Here is a tiny trained network, its code and every weight. The questions are about switching its units off for an input and a target symbol, where a switched-off unit gives its printed mean instead of its output.

import numpy as np


def w(rows, s, z=0):
    codes = np.array(rows[::2]) - 128.0
    scale = np.full(codes.shape[1], s)
    scale[-1] = z or s
    return codes * scale


def f(y):
    return np.maximum(y, 0)


def softmax(a):
    e = np.exp(a - a.max(-1, keepdims=True))
    return e / e.sum(-1, keepdims=True)


def log_softmax(a):
    a = a - a.max(-1, keepdims=True)
    return a - np.log(np.exp(a).sum(-1, keepdims=True))


def net(x, mask):
    ids = ['αβγεζηθλμξπστφψ'.index(c) for c in x.split()]
    T = len(ids)
    res = E[ids] + P[:T]
    q, k, v = (res @ M[0].T for M in (Q, K, V))
    z = softmax(np.where(np.tri(T) > 0, q @ k.T / 2**0.5, -1e9)) @ v
    res = res + np.where(mask[0], z, O[0][:, -1]) @ O[0][:, :-1]
    y = f(res @ A[0][:, :-1].T + A[0][:, -1])
    res = res + np.where(mask[1:9], y, B[0][:, -1]) @ B[0][:, :-1]
    return log_softmax(res[-1] @ U[:, :-1].T + U[:, -1])


Q, K, V, O, A, B = {}, {}, {}, {}, {}, {}
E = w([
[136,138,186,213,155,107],'α',
[178,252,153,110,83,169],'β',
[140,119,126,118,135,149],'γ',
[136,120,140,154,125,132],'ε',
[137,113,175,133,149,133],'ζ',
[130,90,153,175,161,137],'η',
[165,92,123,193,34,82],'θ',
[133,118,106,166,119,191],'λ',
[147,171,157,159,114,142],'μ',
[139,148,99,114,118,169],'ξ',
[136,123,165,156,127,131],'π',
[134,104,134,165,144,153],'σ',
[156,198,209,104,113,112],'τ',
[139,111,138,140,134,147],'φ',
[120,34,158,174,176,136],'ψ',
],0.02)
P = w([
[78,85,74,107,91,36],'0',
[190,120,136,201,108,110],'1',
[80,107,97,86,143,81],'2',
[179,116,140,177,120,123],'3',
[66,138,111,98,159,124],'4',
[173,124,140,192,127,129],'5',
[59,161,122,98,197,135],'6',
[183,128,128,184,111,144],'7',
[48,221,130,169,107,128],'8',
[216,96,152,112,167,5],'9',
[48,196,129,108,230,159],'10',
[177,139,138,193,138,139],'11',
[61,204,144,119,168,131],'12',
],0.019)
Q[0] = w([
[102,105,128,138,85,236],'head 0',
[252,111,223,198,147,215],'head 0',
],0.013)
K[0] = w([
[213,122,88,65,254,169],'head 0',
[2,181,167,101,234,184],'head 0',
],0.009)
V[0] = w([
[169,211,230,84,92,42],'head 0',
[135,195,7,56,104,157],'head 0',
],0.011)
O[0] = w([
[86,133,100,174,144,239,250],'head 0',
[155,106,4,38,106,210,116],'head 0',
],0.016,0.011)
A[0] = w([
[54,143,89,130,123,147,189],'neuron 0',
[41,119,102,112,116,109,37],'neuron 1',
[116,101,128,96,186,145,193],'neuron 2',
[106,153,176,105,155,132,253],'neuron 3',
[193,145,155,140,91,53,95],'neuron 4',
[135,170,127,98,92,139,227],'neuron 5',
[114,169,183,103,117,167,182],'neuron 6',
[1,164,123,121,145,129,173],'neuron 7',
],0.014,0.0031)
B[0] = w([
[70,113,209,106,161,76,247],'neuron 0',
[103,231,251,113,71,207,144],'neuron 1',
[174,220,136,152,50,89,162],'neuron 2',
[85,159,106,121,42,148,207],'neuron 3',
[90,148,110,62,181,121,203],'neuron 4',
[152,80,116,141,163,58,179],'neuron 5',
[113,93,119,203,182,110,222],'neuron 6',
[177,2,45,113,88,64,255],'neuron 7',
],0.0092,0.02)
U = w([
[71,151,213,178,116,159,59],'α',
[109,157,65,144,124,186,161],'β',
[191,98,138,146,117,130,129],'γ',
[160,117,155,156,143,134,130],'ε',
[134,140,153,179,129,139,102],'ζ',
[94,140,158,130,128,133,111],'η',
[128,129,150,164,153,152,136],'θ',
[185,42,188,78,131,126,90],'λ',
[254,138,149,234,74,159,186],'μ',
[205,89,121,131,60,129,129],'ξ',
[144,137,162,176,128,142,137],'π',
[102,98,93,153,147,89,147],'σ',
[110,116,153,207,158,184,2],'τ',
[154,123,140,146,130,126,134],'φ',
[14,111,149,88,16,108,151],'ψ',
],0.01,0.0089)

Each question gives the input, a string of symbols that net reads in full, and the target symbol t.
The units are the heads (2 rows each of Q, K, V and O) and the neurons (one row each of A and B). Each row of codes is followed by its name. A weight is (code - 128) times the scale printed after its matrix; where a second scale follows, it is the last column's (O, A, B and U).
mask holds one flag per unit, heads first, then neurons. A switched-off unit (its flag False) gives its mean, the last column of its rows in O or B, instead of its output. The means were averaged over made-up inputs and are rounded, as every weight is.
A unit's drop is (log p(t) with every unit on - log p(t) with that unit switched off) / (log p(t) with every unit on - log p(t) with every unit switched off).
The circuit of an input: a set's keep is (log p(t) with only the set's units on - log p(t) with every unit switched off) / (log p(t) with every unit on - log p(t) with every unit switched off). Starting from all 9 units, units are removed one at a time, each time the one whose removal leaves the highest keep (on an exact tie, the one counted first), for as long as the keep stays at least 0.8.
circuit, biggest first: the units of the circuit, biggest drop first
unit that matters most: the unit with the biggest drop
top k neurons: the k neurons with the biggest drops, biggest first
drop of u: that unit's drop, to one decimal
input β τ σ, target ψ: top 3 neurons -> [neuron 7; neuron 1; neuron 0]
input σ β π ψ α σ β α β σ, target β: circuit, biggest first -> [head 0]
input τ μ η β σ θ α β α β α λ τ, target σ: top 3 neurons -> [neuron 6; neuron 7; neuron 0]
input β β ψ η β ψ β β μ η, target μ: circuit, biggest first -> [neuron 0; neuron 4]
input λ β τ β β μ ζ ψ β ξ ψ α, target ψ: top 2 neurons -> [neuron 4; neuron 3]
input ε τ β ε β η τ β β β β σ α, target ψ: circuit, biggest first -> [neuron 7; neuron 0; neuron 5; head 0]
input β β μ μ μ μ β, target σ: circuit, biggest first -> [neuron 7; neuron 6]
input π α μ γ, target μ: circuit, biggest first -> [neuron 0; neuron 4]
input π β β μ τ π β β β β η β, target η: top 2 neurons -> [neuron 4; neuron 7]
input μ β τ τ η τ β τ μ μ β, target σ: circuit, biggest first -> [neuron 7; neuron 6]
input μ μ τ β, target τ: circuit, biggest first -> [head 0; neuron 6]
input α μ τ β η β α μ φ β μ π τ, target σ: circuit, biggest first -> [neuron 6; neuron 7]
input α β θ ξ ψ τ, target ψ: circuit, biggest first -> [head 0; neuron 3]
input α α β τ β ψ α β α τ, target α: circuit, biggest first -> [head 0]
input β α β η β σ β β β τ π, target ψ: top 4 neurons -> [neuron 7; neuron 0; neuron 1; neuron 3]
input β β μ ξ, target μ: top 4 neurons -> [neuron 4; neuron 0; neuron 7; neuron 3]
input θ τ β τ β π α β β α β μ η, target ψ: top 3 neurons -> [neuron 7; neuron 0; neuron 1]
input λ α η η ψ, target ψ: top 2 neurons -> [neuron 3; neuron 6]
input β μ α μ λ α α γ, target α: drop of neuron 3 -> 0.0
input λ η τ φ ξ β, target ξ: drop of neuron 6 -> 0.1
input β α β ξ, target β: drop of neuron 7 -> 0.2
input β α ψ, target ψ: unit that matters most -> neuron 7
input σ β μ ζ, target μ: top 2 neurons -> [neuron 0; neuron 4]
